[[-0.08  0.22  0.05  0.20 -0.12  0.07  0.12]
 [-0.12  0.17  0.06  0.14 -0.12  0.05  0.13]]: 0.07

[ -7.513  -1.180  19.102   6.583  -5.721 -10.280  18.763]: -10.280

[[  48.9   78.3  169.1   38.7   -1.5    5.2]
 [  30.5   62.5 -151.5  -18.8  222.3    1.2]]: -1.5

[-17.200  10.771  -8.630 -16.564]: -8.630

[ 0.16 -0.11  0.06 -0.09  0.02  0.10  0.04]: 0.10

[ 128.6 -112.7  -72.8 -104.8 -120.4]: -104.8

[[-0.157  0.149 -0.138 -0.194  0.114 -0.157]
 [ 0.075 -0.136  0.055  0.111 -0.100  0.039]
 [-0.157  0.091 -0.136 -0.144  0.108 -0.239]]: 0.114
---
812	715	300	-260	582	-883 result: 812, 715
6759	8176	6326	2455	9286 result: 9286, 8176
1956	4035	4712	7847	6285	4540 result: 7847, 6285
9783	9449	9370	9234	9079	5455	1876 result: 9783, 9449
231	188	685	-664	182	-375 result: 685, 231
5	6	7	2	4	3 result: 7, 6
205	113	74	55	4	58	33 result: 205, 113
---
[[-18.4, -14.4, 11.8, -4.0, -11.1],
 [-6.8, -7.2, -4.0, -6.8, -8.7],
 [-11.8, -19.7, -11.7, 16.0, -9.7]] result: -4.0

[0.09, -0.08, -0.07, -0.11] result: -0.07

[-125.395, 13.214, 124.246, 87.389] result: 124.246

[5.16, -15.27, 1.08, -0.79, 12.24] result: -0.79

[[1.604, 0.704, 1.981, 0.646],
 [-1.609, 0.642, 0.274, 0.694],
 [0.344, 0.361, 0.720, -0.647]] result: 1.981

[-10.6, 0.3, 8.6, 8.2, -11.0, 11.4] result: -11.0
---
Input:
[[-34  32 -59  14]
 [-33 -59  77  -8]]
Output: -59

Input:
[[ 14 -14  -2 -37]
 [-51  74  12   4]]
Output: -2

Input:
[[-31  32 -83 -14]
 [ 19 -13  -1  -7]]
Output: -83

Input:
[[-58 -50 -69 -48]
 [ 37 -30  23  69]]
Output: -69

Input:
[[ 39 -14  85  22]
 [-10 -10 -54 -45]]
Output: 85

Input:
[[-20  68  16  84]
 [-20  -6  61  62]]
Output: 16
---
array([[ -4,  24,  43,  21,  11, -27,  21],
       [ 18,  -5,  -8,  34,   2,  46,  21],
       [ -8,  11,  47,  32,  11,  26,  40]]) ⇒ 11

array([[-152,  -88,  138, -598, -312],
       [ 381, -384, -793, -134, -731],
       [-636,  321,  730, -341,  364]]) ⇒ 730

array([[7, 5, 3, 4],
       [3, 4, 3, 4],
       [5, 1, 9, 7]]) ⇒ 1

array([[ 79,  77,  49, 130,  79, 144],
       [ 33,  53,  53, 206,  61,  16],
       [160, 139,  84,  85, 126, 144]]) ⇒ 85

array([[3, 1, 4, 2, 4],
       [2, 3, 2, 5, 6],
       [5, 4, 5, 3, 7]]) ⇒ 5

array([[ 41, 115,  49, 147, 144, 129,  33],
       [179,  89, 160, 231, 121, 171, 184],
       [141, 195, 135,  87, 165, 117, 144]]) ⇒ 165

array([[7, 1, 6, 7, 2, 8, 5],
       [3, 4, 2, 2, 4, 3, 2],
       [2, 4, 2, 1, 4, 1, 2]]) ⇒ 4
---
[-137.4  162.8   28.3  127.8] Answer: 162.8

[[ 18.2   1.3   4.3   3.4   8.3]
 [-16.1  20.2  -7.3  19.9 -11.5]] Answer: 4.3

[-103.9   -4.9   47.7  134.4] Answer: -4.9

[[ 0.002 -0.109  0.071 -0.095 -0.166  0.102]
 [ 0.044 -0.074 -0.119  0.020  0.107  0.045]
 [-0.078  0.099 -0.016  0.047  0.041  0.192]] Answer: -0.095

[[-14.55  -0.08 -17.44  10.49]
 [  0.71  12.15   3.43   7.28]
 [ -2.91   9.64   6.59   7.80]] Answer: -0.08

[ -20.20  -86.31 -107.24  -95.94  161.83  -14.35] Answer: -95.94
---
[[-51   1 -13  38   4 -29  14]
 [ 58  73  20 -56  85 -41   8]
 [ 54  40   9 -21  46  59 -31]]	85

[[ -6  -2 -29 -43  81  42]
 [ -8  63  10  75 -32 -26]
 [-92  27  -6 -17 -21 -27]]	75

[[-98  51 -16  66 -75]
 [-90  20 -30  35 -73]
 [-90  17 -31  32 -72]]	-30

[[  4   2   2  15 -98  21   2]
 [ 34  26  29 -50  -4 -51  27]
 [ 28  20  19 -38  31 -44  20]]	-4

[[  5  -8  -3  -6  -4   9   2]
 [-28 -36  34  91  22  56  98]
 [-11  11 -19 -18  -5  19 -71]]	22

[[  8  -3   1  18 -11]
 [ 41 -54 -65  26 -85]
 [ 62  13  -8 -39  11]]	-65

[[-19  11  78 -76  -4  24]
 [  9   2   8 -12  38  -4]
 [-22   4  28 -26  20   2]]	-12

[[-10 -21 -12 -15  91  -5]
 [-81   7   4  26  11  56]
 [ -3  24  49  31 -24 -15]]	26
---
 528  -993    24   826 Answer: 528
 17   92   96   72  200  238 Answer: 17
 43  -39   28  -11 Answer: 43
2449  4645  7732  7656  9632  4455  4545 Answer: 2449
216  125   61   68 Answer: 216
1538  2075  8071  6614  2157 Answer: 1538
231   54  110    4   70 Answer: 231
---
array([7756, 4094, 6113, 5722, 1646, 6505, 9024]) out 4094

array([[ 46,  98,  77,  85,  21, 102, 145],
       [ 30,  19,  60,  49, 121,  84, 210]]) out 98

array([[  25, -187,  -66,   -7,  200],
       [-233, -233,  658, -101, -664]]) out -187

array([ 27, 192, 244,  25]) out 192

array([2144, 3242, 3614, 9788]) out 3242

array([[587, 564, 485, 600, 577, 178, 837],
       [553, 447, 447, 564, 465, 771, 386],
       [703, 768, 577, 530, 529, 469, 172]]) out 564
---
[-76 -73 -38  89  38] >> -76
[ 67 -57  80 -48  60 -41] >> 67
[ 83  91  75   0 -21] >> 83
[-49 -13  89   6 -77  29 -41] >> -49
[ 57  16  29 -90] >> 57
[-56   2 -59  -3 -74  -5   8] >> -56
[ 17  73 -27  63  18] >> 17
[-95 -64  52   3  78] >> -95
---
[ -3  86 -70  59  26 -47] out 86, -70

[[ 48 -81   4 -17 -43]
 [-42  72   5  52   3]] out 72, -81

[[ 56 -67 -32  56  58 -52  57]
 [-56  61  15  37  36  31  39]
 [-42  42 -62  70  65 -66  63]] out 70, -67

[-24  70  61   7 -81] out 70, -81

[ -2  92 -60  67] out 92, -60

[-51 -41 -41  76  -9] out 76, -51

[-42 -46 -70 -23] out -23, -70

[ -6 -57 -75 -65  34  55] out 55, -75
